Below is a small trained network, with its code and all its weights. Each question gives an input and a class and asks what happens when units are switched off, that is, made to give their printed mean instead of their output.

import numpy as np


def w(rows, s, z=0):
    codes = np.array(rows[::2]) - 128.0
    scale = np.full(codes.shape[1], s)
    scale[-1] = z or s
    return codes * scale


def norm(h):
    return h / np.sqrt((h * h).mean(-1, keepdims=True) + 1e-5)


def f(y):
    return np.maximum(y, 0)


def log_softmax(a):
    a = a - a.max(-1, keepdims=True)
    return a - np.log(np.exp(a).sum(-1, keepdims=True))


def net(x, mask):
    res = np.array(x, float).reshape(1, 2) / 4 @ E
    u = 0
    for l in range(2):
        y = f(norm(res) @ A[l][:, :-1].T + A[l][:, -1])
        res = res + np.where(mask[u : u + 12], y, B[l][:, -1]) @ B[l][:, :-1]
        u += 12
    return log_softmax(norm(res)[-1] @ U[:, :-1].T + U[:, -1])


A, B = {}, {}
E = w([
[177,58,149,236,168,8,136,33,146,66],'x0',
[197,100,140,207,165,253,150,122,190,228],'x1',
],0.0037)
A[0] = w([
[60,203,189,79,150,165,43,170,44,211,98],'L0N1',
[85,137,198,7,176,140,155,151,131,159,248],'L0N2',
[132,118,110,134,122,155,129,134,72,53,87],'L0N3',
[105,189,153,199,144,72,66,108,183,2,213],'L0N4',
[147,80,204,252,151,130,185,143,98,145,183],'L0N5',
[178,157,123,103,232,199,178,70,191,180,108],'L0N6',
[116,125,198,173,112,123,139,195,97,123,44],'L0N7',
[21,108,62,112,114,233,125,83,82,182,128],'L0N8',
[182,128,137,134,141,194,83,160,205,96,47],'L0N9',
[96,136,156,157,150,109,178,101,200,202,78],'L0N10',
[54,154,73,219,184,128,50,126,41,181,47],'L0N11',
[70,219,166,124,21,88,84,140,45,183,68],'L0N12',
],0.0029,0.0011)
B[0] = w([
[163,47,125,93,172,133,61,134,180,110,255],'L0N1',
[89,3,122,218,127,89,87,95,169,110,241],'L0N2',
[96,128,142,183,52,148,85,145,188,94,153],'L0N3',
[109,31,96,152,148,200,102,175,181,179,246],'L0N4',
[89,60,116,86,14,107,109,148,143,163,250],'L0N5',
[57,209,79,126,158,105,152,150,28,52,249],'L0N6',
[139,138,123,150,75,130,110,80,153,142,128],'L0N7',
[170,81,67,168,106,42,150,165,158,145,229],'L0N8',
[81,202,161,165,171,83,178,140,126,47,186],'L0N9',
[91,166,135,112,168,144,136,166,84,95,182],'L0N10',
[143,186,142,101,114,141,160,175,147,155,128],'L0N11',
[127,153,154,195,133,144,207,52,162,180,220],'L0N12',
],0.0032,0.0029)
A[1] = w([
[254,131,202,173,151,77,160,30,105,124,106],'L1N1',
[122,77,135,153,122,116,163,68,163,144,123],'L1N2',
[130,191,106,19,95,205,114,152,165,227,82],'L1N3',
[203,191,222,223,182,206,139,138,150,144,50],'L1N4',
[129,176,153,53,143,76,94,88,98,43,103],'L1N5',
[106,149,143,109,78,166,184,195,69,112,180],'L1N6',
[191,74,99,195,166,162,162,124,174,185,134],'L1N7',
[134,114,126,105,75,21,55,136,141,110,162],'L1N8',
[75,122,119,105,74,159,73,130,147,152,190],'L1N9',
[136,174,145,169,168,164,199,110,152,147,7],'L1N10',
[223,179,173,193,131,194,171,121,89,195,61],'L1N11',
[157,76,115,179,154,138,115,147,172,96,103],'L1N12',
],0.0045,0.0019)
B[1] = w([
[162,63,121,94,70,170,48,219,158,235,178],'L1N1',
[159,151,99,102,185,129,101,188,173,90,195],'L1N2',
[172,23,157,154,85,45,77,128,172,145,207],'L1N3',
[69,187,160,106,119,83,188,100,93,82,192],'L1N4',
[128,196,212,105,146,253,165,96,98,172,172],'L1N5',
[183,122,75,162,186,135,114,100,161,110,183],'L1N6',
[84,170,170,92,99,112,166,92,84,111,254],'L1N7',
[117,176,156,120,97,176,184,131,111,184,235],'L1N8',
[178,131,124,195,180,95,130,94,98,89,206],'L1N9',
[82,159,166,61,133,159,147,107,91,161,161],'L1N10',
[61,193,182,62,78,92,137,88,72,69,183],'L1N11',
[153,164,75,125,151,154,106,114,112,119,207],'L1N12',
],0.005,0.0052)
U = w([
[13,226,241,69,70,126,184,95,60,138,130],'0',
[196,2,120,130,82,91,12,163,214,184,224],'1',
[153,195,3,159,229,145,124,124,139,57,5],'2',
],0.0068,0.0013)

Each question gives the input, the list of numbers given to net, and the class t.
The units are the neurons (one row each of A and B). Each row of codes is followed by its name. A weight is (code - 128) times the scale printed after its matrix; where a second scale follows, it is the last column's (A, B and U).
mask holds one flag per neuron, layer by layer. A switched-off neuron (its flag False) gives its mean, the last column of its row in B, instead of its output. The means were averaged over made-up inputs and are rounded, as every weight is.
A unit's drop is (log p(t) with every unit on - log p(t) with that unit switched off) / (log p(t) with every unit on - log p(t) with every unit switched off).
unit that matters most: the unit with the biggest drop
top k neurons: the k neurons with the biggest drops, biggest first
top k neurons in layer l: the k neurons of layer l with the biggest drops, biggest first
drop when u is switched off: that unit's drop, to one decimal
input [-3,-3], class 2: top 2 neurons in layer 1	(L1N7, L1N3)
input [-7,-5], class 1: unit that matters most	L1N3
input [2,1], class 2: top 3 neurons	(L1N3, L1N11, L1N2)
input [1,-3], class 2: top 3 neurons	(L0N4, L0N6, L1N7)
input [-1,3], class 2: top 2 neurons in layer 0	(L0N6, L0N12)
input [5,5], class 0: top 2 neurons	(L1N7, L0N2)
input [7,7], class 0: top 2 neurons	(L1N7, L1N4)
input [8,8], class 0: top 3 neurons in layer 1	(L1N7, L1N4, L1N11)
input [2,2], class 2: top 2 neurons	(L0N5, L1N3)
input [8,-5], class 1: top 2 neurons in layer 1	(L1N1, L1N7)
input [-1,-1], class 2: top 2 neurons	(L1N3, L1N2)
input [-7,-6], class 1: top 2 neurons in layer 1	(L1N3, L1N7)
input [-7,2], class 1: drop when L1N3 is switched off	0.1
input [1,-2], class 2: unit that matters most	L0N4
input [-8,5], class 1: drop when L1N3 is switched off	1.2
input [-3,2], class 2: drop when L0N5 is switched off	0.3
